Q829: [ -8  10 -12 -20  44   7 -13 -13  11  12 -25 -11 -61 -19 -26  12   0  18
  -3  13]
Q100: [-15 -36   1  11  93  35  16 -13  36 -11  34   8  27   4 -34  24 -30  28
  17  17]
Q698: [ 19  15  12  12 -56 -33   2  22 -37  -4 -40  36  44  16  51 -26  22 -39
  -9 -26]
Q161: [ -8 -50  13  33 -28  31  31  -1  28 -24  21 -26  92  23 -11   9 -33  12
  21   5]
loc: [-24] : Q161, 9
loc: [92] : Q161, 12
loc: [7] : Q829, 5
loc: [1] : Q100, 2
loc: [23] : Q161, 13
loc: [15] : Q698, 1

Q678: [-30 -57 -74  12]
Q360: [-40 -75  24  30]
Q92: [-51   6  57  57]
Q854: [-15  50 -47 -48]
Q567: [-16   8 -22 -21]
Q342: [-45  -7  46 -56]
Q847: [ -3   3 -39 -39]
loc: [-75] : Q360, 1
loc: [-16] : Q567, 0
loc: [-57] : Q678, 1
loc: [24] : Q360, 2
loc: [-74] : Q678, 2

Q898: [-10   5  -9   9  10 -25 -26 -17 -31   4   0 -23  15  -6   1  19  -8   9
 -15  19  -7   8 -12 -13  28  12   5   4 -18 -32 -32 -12 -23 -35  25   5
  36   8  -6  37   3  -5  -4 -40  -4  -2  25   7]
Q933: [ -6 -18   0   8  18  -3  11  -7 -18  41  14  -5   6 -23  -4   9  23  27
  11 -32  11  -7 -13  -7  -8 -38   1  30 -39   2 -24 -32  -2   8 -18 -15
 -27  12 -39   0  33  25 -22 -36  -6  62  25  41]
Q621: [-24 -17 -12   6  16  19   3  16   2  52  -3   1  -6 -14 -25 -10   9 -18
  20  13 -54 -30   5 -15  17  19 -15  -5  11 -27 -22  17  -3 -33 -12 -19
  10 -25  -4  -7   0   3  17 -16  -3 -10  -1  38]
Q739: [ -1  12  22  -5  -6 -62 -22  17 -13  17  32 -46  66 -19   5   3  22 -11
 -18 -13  25 -17   4   3   5   1  -1 -21  -3  11  65  16  -2  14  17 -28
  10   2 -15  28  -6  -8  10  31  49  -2  -3  -9]
Q972: [  2   6  36  21  -7 -22   7   0  -7  30  36  29  -9  -4 -26 -18  -7  19
  42  15  -8 -49   6 -12  14   2 -31  -2   4 -18  -9  13  -1  41  30   7
  20 -27  -6 -15  -2  28 -22  27 -10 -13 -12  53]
Q331: [  6 -30  22   7  -9  10   3 -11  -3  13 -17 -15  12 -28  12 -30 -12 -21
  21  13   2 -14 -23   3 -20  12  21  26 -31 -21  -8 -27  37  10  12 -40
 -30 -13  -5   1 -30  14 -10 -18   1  10  33  12]
Q124: [ -8   0  41   3  18 -30 -15 -23   6 -17   0   1   6  33   4 -11 -11  -2
 -22 -14   1 -22  10   3  13 -73  46  27 -18   1  -9 -18   0  15 -22  22
 -42   8  -5  31  24   1  31 -34 -27 -11  18  35]
Q409: [  4   1  31 -18  12  -6 -19  12   8   0  13 -19  17  -7 -27  21 -10   3
  17  15 -36 -15  16   3  12  12   6  -7 -16 -72 -17  25  -2 -20  -9   6
 -26   6  13  -5   5 -10  13  14 -31  -1  -6   3]
Q612: [-43  20  22 -23 -16  30  -7  -7 -29  20  41  14  10   4 -22  -7  -7   2
  -9  16   0  -9  50   3  16   2   4 -31 -15  26 -26 -14 -16  22 -19  15
  23 -22  -6  34   5  12  24  18  -7  -1 -19  28]
Q819: [ -7   0  -6 -12 -12 -22   4  10 -14   8 -25  17 -30 -25   6   7  23  -1
  -7  16  12 -20  10 -28  13   2   4 -45  -4  -6 -14 -33  -5  12   7   3
  18 -17  28  -8   7  21  -6 -34  -9  -6  20   0]
which: [-43  20  22 -23 -16  30  -7  -7 -29  20  41  14  10   4 -22  -7  -7   2
  -9  16   0  -9  50   3  16   2   4 -31 -15  26 -26 -14 -16  22 -19  15
  23 -22  -6  34   5  12  24  18  -7  -1 -19  28] : Q612
loc: [-72] : Q409, 29
which: [-24 -17 -12   6  16  19   3  16   2  52  -3   1  -6 -14 -25 -10   9 -18
  20  13 -54 -30   5 -15  17  19 -15  -5  11 -27 -22  17  -3 -33 -12 -19
  10 -25  -4  -7   0   3  17 -16  -3 -10  -1  38] : Q621

Q505: [-15  67 -82  67 -40  29]
Q327: [-13  74 -70  74 -19  24]
Q771: [-14 -12 -70 -12 -49   0]
Q522: [-50  26  25  26 -32 -36]
Q115: [-11   2 -55   2 -43  -2]
Q104: [-10 -37 -45 -58  23 -12]
loc: [23] : Q104, 4
loc: [-11] : Q115, 0
loc: [-49] : Q771, 4
loc: [0] : Q771, 5
loc: [-36] : Q522, 5

Q135: [ 34  75  91  79  40  -9 -59 -87 -87 -58 -11  42  79  91  74  32 -21 -67
 -89 -83 -52  -1  48  84  90  68  23 -29 -72 -92 -82 -43   7  58  88  89
  60  14 -37 -78 -93 -74 -35  18  66  90  85  52   3 -48]
Q55: [-28 -72 -91 -80 -44   6  57  87  89  62  15 -36 -78 -90 -78 -35  18 -43
  89  87  56   6 -47 -81 -91 -70 -28  24  70  92  82  45  -6 -54 -86 -91
 -64  17  34  75  90  78  38 -14 -62 -90 -86 -56  -7  45]
Q587: [ 66  90  83  51  -1 -53 -87 -90 -67 -23  30  75  90  81  42  -9 -59 -88
 -89 -59 -12  39  79  91  77  33 -20 -65 -92 -85 -51  -2  50  83  92  68
  23 -29 -72 -92 -82 -44   8  54  86  89  62  13 -39 -79]
Q101: [-65 -21  34  75  91  81  41 -11 -61 -89 -87 -58 -10  42  79  90  76  32
 -20 -66 -89 -84 -50   0  51  84  91  66  23 -32 -73 -91 -81 -43  10  59
  86  89  60  13 -41 -78 -90 -73 -34  20  64  89  85  53]
Q539: [-93 -75 -34  18  65  91  86  53   3 -48 -82 -92 -69 -26  27  71  91  82
  45  -6 -55 -85 -89 -62 -14  36  76  91  76  36 -15 -62 -89 -88 -53  -5
  46  82  91  70  27 -26 -72 -92 -81 -47   4  52  87  90]
loc: [-2] : Q587, 31
loc: [-39] : Q587, 48
which: [-93 -75 -34  18  65  91  86  53   3 -48 -82 -92 -69 -26  27  71  91  82
  45  -6 -55 -85 -89 -62 -14  36  76  91  76  36 -15 -62 -89 -88 -53  -5
  46  82  91  70  27 -26 -72 -92 -81 -47   4  52  87  90] : Q539

Q40: [ 29   7  40   4  23   5 -35  -9  -4  31  28   7  37  -9  -1  -7  27 -22
 -10 -12 -10  61   7 -15  71  -7  29  80  15  -3  -5   8  16]
Q839: [ 15  28  46   9 -55  -7  -5  27  -7  37 -11   3  18 -21  -1  32 -22 -22
   2 -12 -34  26  10   5  57   7  51  42 -17  -3  -7   3  12]
Q468: [ 29   7  40   4  23   5  35  -9  -4  31  28   7  37  -9  -1  -7  27 -22
 -10 -12 -10  61   7 -15  71  -7  29  80  15  -2  -4  12  17]
Q138: [ 17  -9  25   3  46  11  44 -26   0  16  47   7  39   0  -3 -29  45 -14
 -13  -8   4  62   1 -25  58 -14   6  77  29  -1  -4  11  14]
loc: [-34] : Q839, 20
which: [ 17  -9  25   3  46  11  44 -26   0  16  47   7  39   0  -3 -29  45 -14
 -13  -8   4  62   1 -25  58 -14   6  77  29  -1  -4  11  14] : Q138
loc: [-11] : Q839, 10

Q971: [-86   8  30 -59  83  52 -23  84  16]
Q157: [-68  83  55  40 -31  14  24  84  35]
Q498: [-86   8  30 -59 -85  52 -23  59  16]
loc: [35] : Q157, 8
loc: [-68] : Q157, 0

Q465: [-14 -93  -1   1]
Q452: [-53  12 -42 -27]
Q732: [ 41  18 -16 -23]
Q870: [-58  -6 -24 -23]
loc: [-24] : Q870, 2
loc: [18] : Q732, 1
loc: [-16] : Q732, 2
loc: [-93] : Q465, 1

Q986: [  1 -39  35 -33  52]
Q780: [ 14  21  -7 -20   1]
Q738: [-74  13  70 -23  -3]
Q189: [ -6  10  16 -13 -38]
Q755: [ -3  -2 -49  -9  22]
Q291: [ 34  30  23  -8 -48]
Q751: [ 10  21  -7 -20 -57]
Q570: [38 -7 -4 12  1]
Q693: [ 10  21  -7 -20   1]
Q497: [-31 -25  25 -14  24]
loc: [-74] : Q738, 0
loc: [-33] : Q986, 3
loc: [-9] : Q755, 3

